[17 29 57 45 45 47 77] -> (162)
[ -5  19  44 -42 -46 -37 -53] -> (4)
[  3 -10 -12   5  11  51  -1] -> (190)
[ 15 -11 -12 -24 -50 -76  25] -> (117)
[26 34 45 55 21 51 64] -> (59)
[-10   0 -24 -42 -42 -41 -47] -> (193)
[ 15 -12 -12 -24 -50 -76 -66] -> (149)
[  6 -10 -25 -32 -26 -38 -55] -> (70)
[ 5 11 -3 -9 19  9  2] -> (86)
[24 18 44 55 45 48 29] -> (39)
tail: [-12 -12 -24 -50 -76] => [-66]
tail: [44 55] => [45 48 29]
tail: [-12   5] => [11 51 -1]
tail: [18 44] => [55 45 48 29]
tail: [45 47] => [77]
tail: [-11 -12] => [-24 -50 -76  25]
tail: [24 18 44 55] => [45 48 29]

[  7 -15  33  22  57  27  66   7 -74 -35 -17  -3  -7  64 -47 -16  -1   4
 -76  57] : (68)
[  0 -55  31  71 -38  27  67   7 -74 -35   7  36  31  19  24 -14 -35   9
  54 -39] : (91)
[  0 -55  31  71 -38 -40   5  39  36  70   7  36  31  19  24 -14 -35   9
  65 -49] : (74)
tail: [ 71 -38  27  67   7] => [-74 -35   7  36  31  19  24 -14 -35   9  54 -39]
tail: [ 27  66   7 -74 -35] => [-17  -3  -7  64 -47 -16  -1   4 -76  57]

[ 33  44  52  59  63  65  64  60  54  46  35  24  12  -1 -13 -25 -35 -43
 -51] -> (138)
[ 14  -1 -15 -29 -41 -52 -60 -67 -69 -68 -66 -60 -54 -43 -31 -20  -7   5
  17] -> (101)
[ 16  22  27  30  33  34  34  33  31  27  23  19  13   7   0  -4  -9 -13
 -17] -> (110)
[  6   2  -3 -10 -15 -22 -29 -34 -40 -46 -48 -51 -52 -52 -50 -48 -43 -38
 -31] -> (49)
[-55 -60 -64 -65 -68 -67 -64 -31 -69 -69 -51 -45 -39 -32 -25 -16  -9  -1
   6] -> (63)
[ 15  -1 -15 -29 -34 -34 -33 -31 -29 -26 -21 -16 -12  -6  -1   5   9  12
  15] -> (3)
[ 24  16   9  -1  -9 -17 -27 -35 -44 -51 -57 -62 -67 -69 -72 -72 -74 -72
 -72] -> (19)
tail: [-31 -29] => [-26 -21 -16 -12  -6  -1   5   9  12  15]
tail: [-69 -68] => [-66 -60 -54 -43 -31 -20  -7   5  17]
tail: [-68 -66] => [-60 -54 -43 -31 -20  -7   5  17]
tail: [ 14  -1 -15 -29] => [-41 -52 -60 -67 -69 -68 -66 -60 -54 -43 -31 -20  -7   5  17]
tail: [-27 -35] => [-44 -51 -57 -62 -67 -69 -72 -72 -74 -72 -72]

[-38 -40  78 -14  51  -2 -36  57 -26 -18] : (53)
[-48  39  36  15 -22  -3 -36  43  20 -32] : (72)
[-32  40 -57 -59 -36 -74 -24 -11 -49  13] : (118)
[ 55 -32 -60  11  72  17 -40  63   8 -25] : (143)
[ -2  56 -54  -5 -39   4 -67  46   8 -26] : (79)
[ 55 -45  47 -59 -35 -74 -24 -19 -26 -34] : (61)
[-59  63 -13 -11 -39   3 -74 -41 -22 -56] : (77)
[-53 -31 -11 -18  54   5  -7  59  47 -16] : (158)
[-52  25 -50   8   6 -39  35  24 -50  13] : (33)
[-32  40 -57 -42   5  22 -74 -41 -21  70] : (9)
tail: [-39   3] => [-74 -41 -22 -56]
tail: [-42   5  22 -74 -41] => [-21  70]
tail: [ -2 -36] => [ 57 -26 -18]
tail: [-59 -35 -74 -24] => [-19 -26 -34]
tail: [-74 -41 -22] => [-56]
tail: [-48  39  36] => [ 15 -22  -3 -36  43  20 -32]
tail: [-39   4] => [-67  46   8 -26]

[-11  -1  35   9 -11] -> (44)
[ 66 -83  -1 -56  21] -> (51)
[ 32   8  83 -29  -8] -> (111)
[ -9  -1  57  12 -10] -> (80)
[-10  -1  35   9 -11] -> (52)
tail: [-9 -1 57 12] => [-10]
tail: [ 83 -29] => [-8]
tail: [-1 57] => [ 12 -10]
tail: [ 66 -83] => [ -1 -56  21]

[ -4  42   1  29 -33] = (199)
[  7  50  -1  28 -35] = (165)
[-4 42  2 -6 12] = (56)
[-18 -28  -7  -4  18] = (18)
[ 43  12 -23  -6  17] = (195)
[ 11  42   1  27 -42] = (189)
[-16  29 -42  26 -11] = (169)
[ 29 -64 -39 -57  72] = (84)
[ 42  12 -23  16   4] = (14)
[ 21  -7   2  -5 -10] = (131)
tail: [ 29 -64 -39] => [-57  72]
tail: [-16  29 -42] => [ 26 -11]
tail: [ 43  12 -23] => [-6 17]
tail: [ 2 -6] => [12]
tail: [42  2] => [-6 12]
tail: [42 12] => [-23  16   4]

[  7  10 -26 -14] -> (119)
[  7  10 -26 -21] -> (65)
[  7   9 -26 -14] -> (36)
find: [  7  10 -26 -14] => (119)
find: [  7  10 -26 -21] => (65)
tail: [  9 -26] => [-14]
tail: [  7   9 -26] => [-14]

[ 3  9 19  9  4 42] -> (32)
[11  9 20  9  4 42] -> (136)
[ 2  0  5 10  4 42] -> (135)
[ 5  7 61 25 15 64] -> (34)
tail: [ 5 10  4] => [42]
tail: [25 15] => [64]
tail: [ 9 20] => [ 9  4 42]

[-55 -11  84  74] -> (37)
[ -4 -11  84  75] -> (124)
[ -4 -11  84  76] -> (40)
[70  1 83 76] -> (83)
tail: [70  1 83] => [76]
tail: [-55 -11  84] => [74]
find: [ -4 -11  84  76] => (40)
tail: [ 1 83] => [76]
find: [-55 -11  84  74] => (37)

[ 39  -3 -38  -1 -51 -42  27  34  40 -15 -33  52] -> (13)
[ 39  -3 -38  -1 -79 -42  27  34  39 -15 -33  52] -> (167)
[ 74  44 -28 -23 -50 -19 -44  46  22 -76  -8  39] -> (94)
[  6  29 -22   9 -28 -48  66  21  40   9 -11  12] -> (93)
[-39 -25  -6  13 -47   1  38  15   0  -7 -30   4] -> (154)
[ 38  24  62  12 -25   4  53  27  43 -79   8  25] -> (67)
[ 37  16 -45 -23 -50 -19 -44  47  61 -26 -31  41] -> (96)
[ 39  -3 -38  32 -51 -42  27  34  39 -15 -33  52] -> (171)
[-14  11  33  30 -22  -4  77  23  39 -43 -10  12] -> (100)
[  8   2 -15  13 -48 -43  73  20  42   9 -21  29] -> (161)
[ 78   0  28 -14 -38   1 -22  23   3 -56   4  55] -> (114)
tail: [-23 -50 -19 -44  46] => [ 22 -76  -8  39]
tail: [  1 -22] => [ 23   3 -56   4  55]
tail: [ 46  22 -76] => [-8 39]
tail: [-14  11] => [ 33  30 -22  -4  77  23  39 -43 -10  12]
tail: [ 13 -48] => [-43  73  20  42   9 -21  29]
tail: [ 34  40 -15] => [-33  52]

